Below is a small trained network, with its code and all its weights. Each question gives an input and a class and asks what happens when units are switched off, that is, made to give their printed mean instead of their output.

import numpy as np


def w(rows, s, z=0):
    codes = np.array(rows[::2]) - 128.0
    scale = np.full(codes.shape[1], s)
    scale[-1] = z or s
    return codes * scale


def norm(h):
    return h / np.sqrt((h * h).mean(-1, keepdims=True) + 1e-5)


def f(y):
    return y / 2 * (1 + np.tanh(0.7978845608 * (y + 0.044715 * y**3)))


def log_softmax(a):
    a = a - a.max(-1, keepdims=True)
    return a - np.log(np.exp(a).sum(-1, keepdims=True))


def net(x, mask):
    res = np.array(x, float).reshape(1, 7) / 4 @ E
    u = 0
    for l in range(4):
        y = f(norm(res) @ A[l][:, :-1].T + A[l][:, -1])
        res = res + np.where(mask[u : u + 4], y, B[l][:, -1]) @ B[l][:, :-1]
        u += 4
    return log_softmax(norm(res)[-1] @ U[:, :-1].T + U[:, -1])


A, B = {}, {}
E = w([
[111,251,60,117,183,85,94,94,104],'x0',
[116,127,115,128,125,132,136,131,139],'x1',
[169,161,189,13,158,173,235,85,173],'x2',
[119,127,123,127,129,129,132,129,138],'x3',
[124,133,132,126,129,131,120,133,142],'x4',
[135,184,141,185,94,183,123,42,151],'x5',
[122,134,130,117,123,143,118,133,122],'x6',
],0.002)
A[0] = w([
[110,147,152,133,80,171,148,35,130,226],'L0N1',
[92,172,94,202,109,136,87,84,103,97],'L0N2',
[91,2,167,241,3,125,78,171,111,40],'L0N3',
[140,105,103,152,131,122,101,175,105,5],'L0N4',
],0.0031,0.0012)
B[0] = w([
[145,108,132,176,145,192,64,120,165,170],'L0N1',
[150,139,108,129,27,126,117,81,116,193],'L0N2',
[213,213,34,46,253,176,181,108,153,254],'L0N3',
[85,84,121,109,107,130,111,163,122,129],'L0N4',
],0.0032,0.0025)
A[1] = w([
[173,94,127,47,182,112,190,207,123,147],'L1N1',
[29,86,115,118,113,3,83,197,74,2],'L1N2',
[118,42,223,106,88,178,187,138,168,118],'L1N3',
[156,91,148,140,139,202,149,97,165,68],'L1N4',
],0.0035,0.0007)
B[1] = w([
[31,114,138,115,112,68,96,111,82,252],'L1N1',
[213,164,187,172,171,255,206,82,218,178],'L1N2',
[106,87,157,208,82,101,37,78,122,178],'L1N3',
[151,125,196,185,143,124,143,204,157,155],'L1N4',
],0.0036,0.0029)
A[2] = w([
[252,223,67,131,166,201,112,98,196,71],'L2N1',
[107,218,209,134,112,150,148,53,126,121],'L2N2',
[79,86,127,93,19,23,93,115,105,140],'L2N3',
[60,154,87,31,167,80,210,168,29,2],'L2N4',
],0.0029,0.00088)
B[2] = w([
[95,175,117,121,126,119,244,196,4,253],'L2N1',
[154,71,46,164,163,124,115,226,148,162],'L2N2',
[169,160,58,111,76,115,154,147,81,151],'L2N3',
[169,79,112,178,158,142,65,117,213,179],'L2N4',
],0.0035,0.0032)
A[3] = w([
[125,102,45,51,178,75,84,153,132,2],'L3N1',
[91,78,183,64,110,81,148,133,122,50],'L3N2',
[112,135,70,76,181,77,78,119,126,27],'L3N3',
[97,159,86,150,4,73,77,110,72,58],'L3N4',
],0.0042,0.0006)
B[3] = w([
[186,96,242,253,113,182,59,99,225,252],'L3N1',
[78,204,46,105,49,118,126,81,111,169],'L3N2',
[157,68,243,224,83,189,120,138,141,218],'L3N3',
[73,38,162,12,75,68,113,106,157,221],'L3N4',
],0.0036,0.0022)
U = w([
[164,60,243,199,155,177,63,130,255,226],'0',
[151,225,51,108,179,160,223,194,49,117],'1',
[28,97,98,35,6,7,72,74,99,2],'2',
],0.0075,0.00018)

Each question gives the input, the list of numbers given to net, and the class t.
The units are the neurons (one row each of A and B). Each row of codes is followed by its name. A weight is (code - 128) times the scale printed after its matrix; where a second scale follows, it is the last column's (A, B and U).
mask holds one flag per neuron, layer by layer. A switched-off neuron (its flag False) gives its mean, the last column of its row in B, instead of its output. The means were averaged over made-up inputs and are rounded, as every weight is.
A unit's drop is (log p(t) with every unit on - log p(t) with that unit switched off) / (log p(t) with every unit on - log p(t) with every unit switched off).
The circuit of an input: a set's keep is (log p(t) with only the set's units on - log p(t) with every unit switched off) / (log p(t) with every unit on - log p(t) with every unit switched off). Starting from the 12 units with the biggest drops (on a tie, the unit counted first), units are removed one at a time, each time the one whose removal leaves the highest keep (on an exact tie, the one counted first), for as long as the keep stays at least 0.8.
circuit, biggest first: the units of the circuit, biggest drop first
most important unit: the unit with the biggest drop
k most important neurons: the k neurons with the biggest drops, biggest first
top k neurons in layer l: the k neurons of layer l with the biggest drops, biggest first
drop of u: that unit's drop, to one decimal
input [-3,-6,0,-3,7,4,-1], class 1: most important unit => L0N3
input [-1,-2,-8,2,-7,-6,8], class 0: circuit, biggest first => [L0N3 L3N1]
input [2,2,1,8,1,-5,2], class 0: 2 most important neurons => [L1N1 L0N2]
input [-8,-8,7,4,-6,0,0], class 2: 2 most important neurons => [L1N2 L3N1]
input [-1,-4,4,-5,8,0,3], class 2: circuit, biggest first => [L0N3 L3N1]
input [0,5,-5,-4,-8,6,2], class 1: circuit, biggest first => [L0N3 L2N1]
input [0,5,4,6,-6,-6,3], class 2: 2 most important neurons => [L0N3 L1N3]
input [-1,-7,-8,5,-4,2,3], class 1: 4 most important neurons => [L1N1 L0N3 L2N1 L1N3]
input [0,-4,8,-3,0,-8,-2], class 2: 4 most important neurons => [L0N3 L3N2 L1N1 L1N3]
input [-1,-4,1,4,3,-4,-6], class 2: 2 most important neurons => [L0N3 L1N1]
input [2,-7,-4,2,2,3,-3], class 2: 2 most important neurons => [L1N2 L3N4]
input [-4,-2,0,6,-6,1,-3], class 1: top 2 neurons in layer 0 => [L0N3 L0N1]
input [8,0,-8,1,7,-8,-8], class 1: top 2 neurons in layer 1 => [L1N2 L1N1]
input [4,4,-5,0,6,-6,1], class 1: most important unit => L1N2
input [-7,-2,-3,-2,4,8,-8], class 1: drop of L0N3 => 1.1
input [-1,-6,8,-2,-1,-2,-4], class 2: drop of L0N3 => 1.2
input [7,-5,5,-7,0,-5,-2], class 0: drop of L2N4 => 0.0
